In the rows, zero is written as 128.
Each row of numbers belongs to one of the nodes below and depends on some of the facts about them. Some rows are named. Which node is each other row?

Some facts about the nodes:
rogu {gikek=30, ziflal=fidrun}
vikladem {ziflal=plefi, tuskom=kasiklu}
zistepa {gikek=167, ziflal=fletrul, tuskom=gaklizi}
figrisel {ziflal=plefi, tuskom=lebal}
trabul {gikek=866, ziflal=sipunir, tuskom=keredul}
deti {gikek=30, ziflal=sipunir, tuskom=trabul}
nufer {gikek=866, ziflal=gridror}
bradrok {gikek=478, ziflal=kasiklu, tuskom=liflo}
stugras {gikek=891, ziflal=skogran, tuskom=brekin}
klotikal {gikek=457, ziflal=gronam, tuskom=pitrek}
bolokik {gikek=149, ziflal=stupler, tuskom=zosti}
brekin {gikek=30, ziflal=skogran, tuskom=basor}
sadrozil {ziflal=gidugir, tuskom=kiko}
skugru {gikek=519, ziflal=dropluskos, tuskom=fezo}
lenon {gikek=149, ziflal=braskol}
stupler {ziflal=skofer, tuskom=viditrim}
plekluflim {ziflal=flipal, tuskom=totru}
ristin {ziflal=gronam, tuskom=tabufla}
stistu {gikek=478, ziflal=rokluko, tuskom=kebapo}
votu {gikek=444, ziflal=sipunir, tuskom=deti}
pubram {gikek=866, ziflal=masis, tuskom=gutrun}
flipal {ziflal=dropluskos, tuskom=skugru}
sumen {gikek=891, ziflal=fidrun, tuskom=trozos}
kloder {ziflal=figrisel, tuskom=mosam}
skedabrur {gikek=891, ziflal=nemur}
nebe {gikek=891, ziflal=fletrul, tuskom=zistepa}
fuger {ziflal=fidrun, tuskom=fasta}
lebal {gikek=478, ziflal=plefi, tuskom=flamor}
kebapo {gikek=753, ziflal=rokluko, tuskom=flestuk}
ruku {gikek=142, ziflal=vibril, tuskom=foskuvil}
skogran {ziflal=tari, tuskom=gigra}
plabrak {ziflal=gidugir, tuskom=stepom}
gutrun {ziflal=masis, tuskom=vabul}
fufles {ziflal=plizis, tuskom=renotru}
seklas {ziflal=gidugir}
skidri {gikek=478, ziflal=gridror, tuskom=melar}
zeval {gikek=866, ziflal=flipal, tuskom=plekluflim}
lostes {gikek=866, ziflal=lubar}
stufligru {gikek=753, ziflal=skogran}
flestuk {gikek=891, ziflal=rokluko}
trozos {gikek=478, ziflal=fidrun, tuskom=fuger}
sitos {gikek=476, ziflal=nemur, tuskom=klazo}
viditrim {gikek=622, ziflal=skofer, tuskom=fletrul}
stafar {gikek=753, ziflal=skazos, tuskom=fufli}
kozir {ziflal=figrisel, tuskom=segrefluk}
gigra {ziflal=tari, tuskom=vibril}
mudras {ziflal=fletrul, tuskom=kuguk}
grumake {ziflal=vibril, tuskom=brebo}
tovel {gikek=149, ziflal=lubar, tuskom=lostes}
felel {gikek=918, ziflal=kasiklu, tuskom=bradrok}
kiko {gikek=149, ziflal=gidugir, tuskom=plizis}
gaklizi {gikek=476, ziflal=fletrul, tuskom=troflonak}
kuguk {ziflal=fletrul, tuskom=kefe}
flezik {gikek=753, ziflal=gronam, tuskom=ristin}
brebo {gikek=891, ziflal=vibril}
flalal {gikek=753, ziflal=sipunir, tuskom=ruzel}
klazo {gikek=149, ziflal=nemur, tuskom=stolim}
plemasko {gikek=167, ziflal=rokluko, tuskom=nepluguk}
stolim {gikek=167, ziflal=nemur, tuskom=sibrodron}
klegim {ziflal=brudu, tuskom=plogrem}
vopo {gikek=866, ziflal=braskol, tuskom=lenon}
lubar {ziflal=fidrun, tuskom=sumen}
plotobar {gikek=476, ziflal=brudu, tuskom=zudrel}
ziploklas {gikek=142, ziflal=stupler, tuskom=pagar}
plizis {ziflal=gidugir, tuskom=braskol}
rokluko {ziflal=dropluskos, tuskom=brobak}
nepluguk {gikek=457, ziflal=rokluko, tuskom=ruris}
kefe {gikek=478, ziflal=fletrul}
lote {gikek=476, ziflal=gronam, tuskom=zedron}
tromim {gikek=444, ziflal=skazos, tuskom=stafar}
stepom {gikek=478, ziflal=gidugir, tuskom=seklas}
bestil {gikek=866, ziflal=tari, tuskom=skobroplis}
saten {gikek=476, ziflal=plizis, tuskom=dramelor}
lobrel {gikek=622, ziflal=rokluko, tuskom=mabre}
paker {gikek=167, ziflal=figrisel, tuskom=kozir}
vibruk {ziflal=plizis, tuskom=saten}
vibril {ziflal=tari, tuskom=bestil}
botri {ziflal=seklas, tuskom=fesim}
gretrak {ziflal=gridror, tuskom=skidri}
dobre {gikek=519, ziflal=masis}
plabul {gikek=622, ziflal=bobrik, tuskom=flolor}
droduk {ziflal=grukle, tuskom=sipunir}
foskuvil {gikek=478, ziflal=vibril, tuskom=grumake}
sipunir {ziflal=grukle, tuskom=nemur}
rostus {gikek=167, ziflal=trogrik}
stazaki {gikek=149, ziflal=plizis}
gronam {ziflal=dropluskos, tuskom=muvum}
tabufla {ziflal=gronam}
braskol {ziflal=gidugir, tuskom=plabrak}
kluro {ziflal=plofi}
gridror {ziflal=plefi, tuskom=figrisel}
raskel {gikek=519, ziflal=flipal, tuskom=bragrigim}
rebruk {gikek=891, ziflal=seklas, tuskom=botri}
viflik {gikek=142, ziflal=flipal, tuskom=zoklovi}
skagrese {gikek=753, ziflal=fletrul, tuskom=nebe}
pitrek {gikek=622, ziflal=gronam, tuskom=flezik}
totru {gikek=149, ziflal=flipal, tuskom=raskel}
mosam {gikek=866, ziflal=figrisel, tuskom=paker}
plofi {ziflal=skofer}
lalo {gikek=167, ziflal=masis, tuskom=dobre}
bobrik {ziflal=tari, tuskom=masis}
sido {ziflal=skazos, tuskom=skofe}
flamor {gikek=149, ziflal=plefi, tuskom=vikladem}
nemur {ziflal=grukle, tuskom=gribeve}
basor {gikek=149, ziflal=skogran, tuskom=stufligru}
rikaner {gikek=444, ziflal=plefi, tuskom=dinitrir}
tevos {ziflal=plizis, tuskom=fufles}
getinek {gikek=891, ziflal=skazos, tuskom=tromim}
muvum {gikek=615, ziflal=dropluskos, tuskom=fletro}
lukla {gikek=142, ziflal=skazos, tuskom=sido}
sibrodron {gikek=478, ziflal=nemur, tuskom=skedabrur}
plogrem {gikek=167, ziflal=brudu, tuskom=plotobar}
skofe {gikek=615, ziflal=skazos, tuskom=getinek}
skesok {gikek=615, ziflal=figrisel, tuskom=tovin}
nadrapul {gikek=149, ziflal=vibril, tuskom=ruku}
ruris {gikek=444, ziflal=rokluko, tuskom=lobrel}
dramelor {ziflal=plizis, tuskom=tevos}
flolor {ziflal=bobrik}
segrefluk {gikek=478, ziflal=figrisel, tuskom=vosak}
fletro {gikek=30, ziflal=dropluskos, tuskom=rokluko}
kogem {gikek=478, ziflal=trogrik, tuskom=rostus}
kupeplek {gikek=457, ziflal=brudu}
bragrigim {gikek=753, ziflal=flipal}
pelo {gikek=476, ziflal=skazos, tuskom=lukla}
fasta {gikek=622, ziflal=fidrun, tuskom=rogu}
fletrul {ziflal=skofer, tuskom=plofi}
zosti {gikek=753, ziflal=stupler, tuskom=vafa}
zitos {gikek=167, ziflal=gidugir, tuskom=sadrozil}
klefak {ziflal=kasiklu}
vafa {gikek=615, ziflal=stupler}
skazos {ziflal=brudu, tuskom=klegim}
flese {gikek=478, ziflal=grukle, tuskom=grapudu}
skiklim {ziflal=masis, tuskom=lalo}
tovin {gikek=891, ziflal=figrisel}
fetrestul {gikek=444, ziflal=bobrik, tuskom=floklal}
zudrel {gikek=615, ziflal=brudu, tuskom=kupeplek}
dinitrir {gikek=519, ziflal=plefi, tuskom=gridror}
fesim {gikek=622, ziflal=seklas}
fezo {ziflal=dropluskos}
keredul {gikek=891, ziflal=sipunir, tuskom=roplugras}
pagar {gikek=866, ziflal=stupler, tuskom=tratral}
liflo {gikek=891, ziflal=kasiklu, tuskom=tadrilil}
mabre {gikek=476, ziflal=rokluko, tuskom=stistu}
melar {gikek=149, ziflal=gridror, tuskom=nufer}
gribeve {ziflal=grukle}
floklal {gikek=167, ziflal=bobrik, tuskom=tribige}
gridis {gikek=149, ziflal=kasiklu, tuskom=felel}
brobak {gikek=478, ziflal=dropluskos, tuskom=flipal}
zoklovi {gikek=615, ziflal=flipal, tuskom=zeval}
ruzel {gikek=478, ziflal=sipunir, tuskom=votu}
troflonak {gikek=149, ziflal=fletrul, tuskom=mudras}
desuk {gikek=30, ziflal=bobrik, tuskom=plabul}
vosak {gikek=753, ziflal=figrisel, tuskom=skesok}
vokami {gikek=918, ziflal=droduk}
masis {ziflal=tari, tuskom=skogran}
zedron {gikek=167, ziflal=gronam, tuskom=nuskil}
klevugrok {gikek=457, ziflal=flipal, tuskom=viflik}
trogrik {ziflal=brudu, tuskom=gitres}
sobrabru {gikek=615, ziflal=masis, tuskom=pubram}
zikloskim {ziflal=plizis, tuskom=vibruk}
kasiklu {ziflal=plefi}
skobroplis {ziflal=tari}
roplugras {gikek=142, ziflal=sipunir}
vabul {gikek=149, ziflal=masis, tuskom=skiklim}
renotru {gikek=866, ziflal=plizis, tuskom=stazaki}
tribige {gikek=519, ziflal=bobrik, tuskom=desuk}
nuskil {gikek=866, ziflal=gronam, tuskom=klotikal}
grapudu {gikek=457, ziflal=grukle, tuskom=droduk}
tratral {gikek=167, ziflal=stupler, tuskom=bolokik}
kifum {ziflal=sipunir, tuskom=flalal}
kuplefem {ziflal=trogrik, tuskom=kogem}
gitres {gikek=478, ziflal=brudu, tuskom=skazos}
fufli {gikek=918, ziflal=skazos}
tadrilil {gikek=866, ziflal=kasiklu, tuskom=klefak}

Known rows:
[129 145 111 122 104 107 119 126 139 108 131 127 136 127 137 130 160 120
 116 130 106 110 168 214 118 156 122 152 132 137 141 135 124 140 116 150
 127 119 120 136 137 122] -> gitres
[175 107 152 148 112 115 141 121 142 101  81 157 133  63  68 122 119 106
 140 126 113 141 132  97  45 101  97 172 101 188 162 108 131 128 176 136
 142 137 143 124 124 157] -> skugru
[114 134 104 113 119 130 140 119 149 147 124 123 146  97 136 149 116 114
 139 142 116 122 137 155 147 118 132 116 144 115 115 121 135 144 120 105
 104 144 118 132 123 116] -> gridror
[147 128 130 114 149 131 104 129 131 118 130 114 178  94 137 135 121 110
 111 130  88 126 142 105 123 131 143 122 124 149 124 133 132 140 102  87
 115 122 122 121 122 113] -> klefak
[117 135 145 168 165 140 145 145 124 142 100 156 124 115  99 114 103  72
 155 143 166 151 117  76 135 102 132  83 115 124 110 107 131 122 127 118
 121 129 147 127 120 139] -> rebruk
[117 132  93 138 137 128 136 132 106 101 144 113 106 172 122 105 128 140
 128 127 129 123 119 165 156 134 114 138 136 110 123 110 136 136 138 115
 123 109 133 140 137 107] -> kozir
[115 137 118 125 143 114 116 137 125 110 144 116 142 138 141 123 139  83
 116 115 133 133 129 135 118 117 127 136 124 129 114 127 131 136 135 122
 112 109 136 143 127 109] -> plabul
[115 136 128 139 130 122 117 133 133 109 137 130 142 114 114 129 143  88
 133 131 130 136 147 150 120 130 124 133 127 126 129 113 129 135 145 141
 116 116 126 137 128 120] -> viditrim
[119 133 110 111 125 135 145 120 149 139 109 126 136 104 131 141 116 128
 134 129 118 116 131 161 146 119 129 121 149 113 119 116 135 145 122 108
 106 137 123 132 130 121] -> skofer
[189  94 156 144 124 130 154 124 120  98  59 145  99  50  61 116 126 104
 131 102 116 146 158 108  49  81 100 167 106 207 145 125 128 124 198 137
 138 142 133 130 111 162] -> raskel
[114 139 126 130 123 126 123 131 133 126 132 131 128 128 130 123 144 121
 124 134 121 125 149 162 128 141 131 128 128 126 124 130 124 134 116 144
 125 125 123 130 130 131] -> lenon
[175  76 160 116 115 165 135 113 100 119 136 104 111 141 100 172 144 222
 117  88 127 138 139  85 121 146 133 146 146 125 145 146 132  97 219 166
 149 150  81 121 105 131] -> zoklovi
[177  92 154 122  87 113 153 120 128 107  96 131  84 110  82 146 164 145
 122  85 155 135 157 132  38 120 106 190 117 177 153 158 116 100 214 184
 155 154 109 142 105 154] -> zeval
[154 107 128 164 138 154 162 123 135 125  77 165 125  97  62  99  84 132
 175 150 128 137 125  80 108 125 103 119 106 170 146  98 135 134 116  87
 128 143 123 107 100 142] -> fletro
[115 133 147 137  94  97 113 135 137 121 148 133 120 134 128 142 171  91
 117 121 158 135 141 142  72 128 124 152 114 130 137 144 114 109 173 195
 141 132 133 143 132 145] -> lostes
[121 144 118 123 129 133 148 122 148 137  94 136 136  98 123 149 122 120
 139 136 141 113 139 171 160 125 131 117 152 105 124 113 136 141 122 119
 114 135 116 132 137 123] -> lubar
[132 130 111 128 138 128 126 123 124 114 142 113 143 135 126 119 124 126
 128 123 135 123 137 134 140 140 126 130 128 125 129 126 133 137 118 105
 117 115 119 131 120 109] -> dramelor
[119 137 126 125 120 124 132 134 124 153 121 137  92 158 150 108 128 144
 126 136 118 122 126 134 123 135 132 122 117 134 123 152 113 124  85 132
 140 134 137 120 131 141] -> vokami
[127 102 148 110 131 145 100 124 107 133 173  97 140 171 166 163 144 185
  95 111 117 137  96  81 146 136 152 132 143  93 128 136 133 108 169 152
 143 124 118 125 139 112] -> vafa
[172 104 144 135 116 119 131 112 193  90  95 161 156 120  69 139 115 145
 145 129 170 122 123 141 134 143  94 169 108 172 169 108 132 132 144 127
 151 127 137 127 135 122] -> pitrek
[114 142 110 123 130 112 119 134 118 122 150 110 127 154 147 117 141 112
 119 123 141 123 133 146 129 132 132 128 123 121 114 147 122 130 110 128
 122 118 132 140 128 115] -> vabul

Name these rows:
No name comes twice in this set of rows, the named rows included.
[128 134 115 136 127 115 120 133 126 112 145 119 151 114 116 125 135  96
 132 138 126 135 143 138 119 126 120 135 124 132 130 121 131 127 152 132
 123 122 121 136 123 115] -> fesim
[137 156 114 124 111 100 121 130 133 109 119 131 132 128 131 133 162 116
 119 132 127 103 173 206 134 151 124 147 136 132 145 140 126 134 117 145
 140 113 116 136 141 123] -> flese
[184  97 146 134 145 161 163 117 104 123  69 130  81  83  78  89  96 193
 138 107  92 131 149 111 114 110 112 134 123 183 139 139 122 133 125  98
 136 144 127 108 115 164] -> bragrigim
[147 132 127 122 126 111 115 129 115 107 146 112 132 114 138 108 132 141
 112 124  97 125 137 141 128 124 130 142 120 136 136 134 120 137 127 123
 136 117 142 127 141 138] -> stazaki
[105 130 151 117 138 139 103 137 104 141 185  98 138 172 164 171 152 153
 103 118 162 134 115  95 179 143 164  95 151  61 111 138 126 100 162 169
 140 120 119 136 138 114] -> sobrabru
[124 123 129 150 165 148 136 138 116 136  84 146 124 116 111  93  89  95
 144 143 110 141 114  85 128 102 120 103 112 160 114 107 133 138  92  72
 118 124 157 112 120 127] -> rogu
[133 129 116 106 129 129 136 115 135 122 122 116 143  81 134 133 110 146
 129 130  93 119 126 153 148 101 130 130 147 118 124 116 133 151 129 102
 107 135 135 130 146 132] -> seklas
[118 149 131 148 153 143 147 140 118 151 100 147 112 136 124 105 111 123
 146 141 142 126 132 119 161 132 135  82 122 125 116 134 121 128  76 111
 130 130 139 118 124 138] -> skagrese
[135 126 156 112 102  96 105 130 146 125 141 121 143 109 149 155 162  75
 102 109 148 136 134 106  59 121 137 155 107 155 131 165 114 109 155 170
 139 134 130 142 118 134] -> tadrilil
[106 133  95 115 123 127 152 117 141 129 121 120 113 133 133 129 120 135
 137 120 136 117 115 178 155 114 118 135 151 104 115 111 138 146 133 117
 108 129 130 140 137 113] -> figrisel
[176 116 121 112  92 112 135 107 156  95  92 137 126 116 101 133 149 175
 120 103 111  99 154 181  85 162  96 201 126 173 182 135 136 135 132 129
 148 122 101 124 127 125] -> brobak
[127 129 121 122 126 119 121 127 131 121 133 122 122 151 138 121 136 126
 117 116 126 122 131 146 113 137 124 146 123 140 129 140 125 131 111 126
 133 118 130 129 128 119] -> troflonak
[138 141 100 114 106  97 121 122 138 104 143 113 126 141 137 125 155 125
 113 116 120 106 158 196 108 153 117 165 127 139 140 150 124 136 118 135
 132 115 114 140 131 112] -> sibrodron
[104 128 133 148 167 141 134 144 124 139 121 133 115 139 123 107 101  65
 139 131 149 153  98  75 124  91 133  96 111 132  92 116 129 129 111 105
 107 126 161 133 117 126] -> brebo
[182  95 136 122 135 157 152 114 120 100  75 126 102 108  71 126 120 175
 130  91 111 124 160 131 103 133 106 162 135 177 146 132 137 135 155 107
 128 130 102 121 109 124] -> plekluflim

Now the same nodes, written a new way:
Some nodes and their rows:
[108 132  81 120 142 118 147  92  85 100  81  91 139 107  59] -> fezo
[ 64 129 111 110 165 144 130 104 103 103 145 120 129 159 133] -> skugru
[139 144 114 124 111 171 167 122 159 143  97  98 149  87  84] -> masis
[111 136 125 116 139 189 150 105 186 142 190 135 105 112 108] -> vabul
[143 117 116 113 133 190 158 101 180 112 136  95 137 128 110] -> pubram
[125 153 105 145 152 186 142  87 216 124 184 123 105 179 176] -> stugras
[121 129  44 139 103 153 148 110  70 130  63 106 169 145  85] -> gronam
[124 120  47 112 138 166 141  88  91  97 107 104 162 186 108] -> nuskil
[146  75 129 133  94 141 147 139 111 147  92 117 139 118  63] -> skagrese
[122 109 135 130 125 144 127 137 161 116 129 141 160 175 133] -> viditrim
[137 112 141 131 171 119 111 122 162 141  97 169 188 160 149] -> paker
[103 136 131 141 153 145 126 110 152 164 148 116  84 199 197] -> gitres
[ 98 131 109 204 108  90 120 105 162 104 101 110 198 166  19] -> mabre
[144 128 119  97  83 112 150 127 134 145  64 150 100 119 102] -> plefi
[115  80 148 124  76 133 121 146 142 173 143 157 113 176 115] -> rikaner
[ 96 169 145 104 185 118 137 108 151 151 162 110  66 189 171] -> kefe
[109 144 147 125 137 124 134 142 137 151 152 133  27 226 196] -> bradrok
[116 150 146 116 157 166 153 135 190 116 166 107 180 137 106] -> plabul
[122  80  72 133 117 128 127  93 101  57 118  92 113 112 135] -> zeval
[105 121 136 130 144 156 134 129 122 162 133 154  95 135 154] -> grapudu
[143 134 126 117 137 166 169 114 151 139 111  86 143  84  76] -> gigra

Rows to name:
No name comes twice in this set of rows, the named rows included.
[ 72 105 113 120 152 127 121 116  92  87 163 108 110 115 162] -> raskel
[120 159 108 109 171 130 127  85 192 112 171 147  70 191 163] -> keredul
[138 149 131 159 111  80 131 147 177 135 134 122 191 149  50] -> plotobar
[134 121 120  92 129 105 100  74 222 144 156 157 138 203 136] -> skesok
[137 167 129  72  95 102 155 152 128 124  75 144  66 126  76] -> kasiklu
[ 75 165  90 140 169 132 122  45 182  76 133 136  81 203 131] -> flestuk
[142  81 128 127  99 136 143 136 114 146  93 114 143 110  61] -> flalal
[136 146 120  87 145 173 163  96 188 103 135  98 137 118  96] -> bestil
[ 62 105 116 172 148 162 127  88 107 123 103 140  99 152 119] -> nepluguk
[136 156 113 119 109 169 167 124 164 144  95  97 150  80  77] -> skogran
[132 167 119 108 118 162 167 122 164 144  97 100 145  73  74] -> vibril
[145 126 125 125 137 169 168 111 149 140 114  85 145  86  73] -> gutrun
[ 88 155 160  85 178 178 156 125 174 136 185 115 134 128 128] -> dobre
[157  88 122 100 131 120 128  94 134 160  62 141 142 109  99] -> kozir
[147  88 140  87 123 111 130 114 131 164  67 142 167  90  61] -> vosak

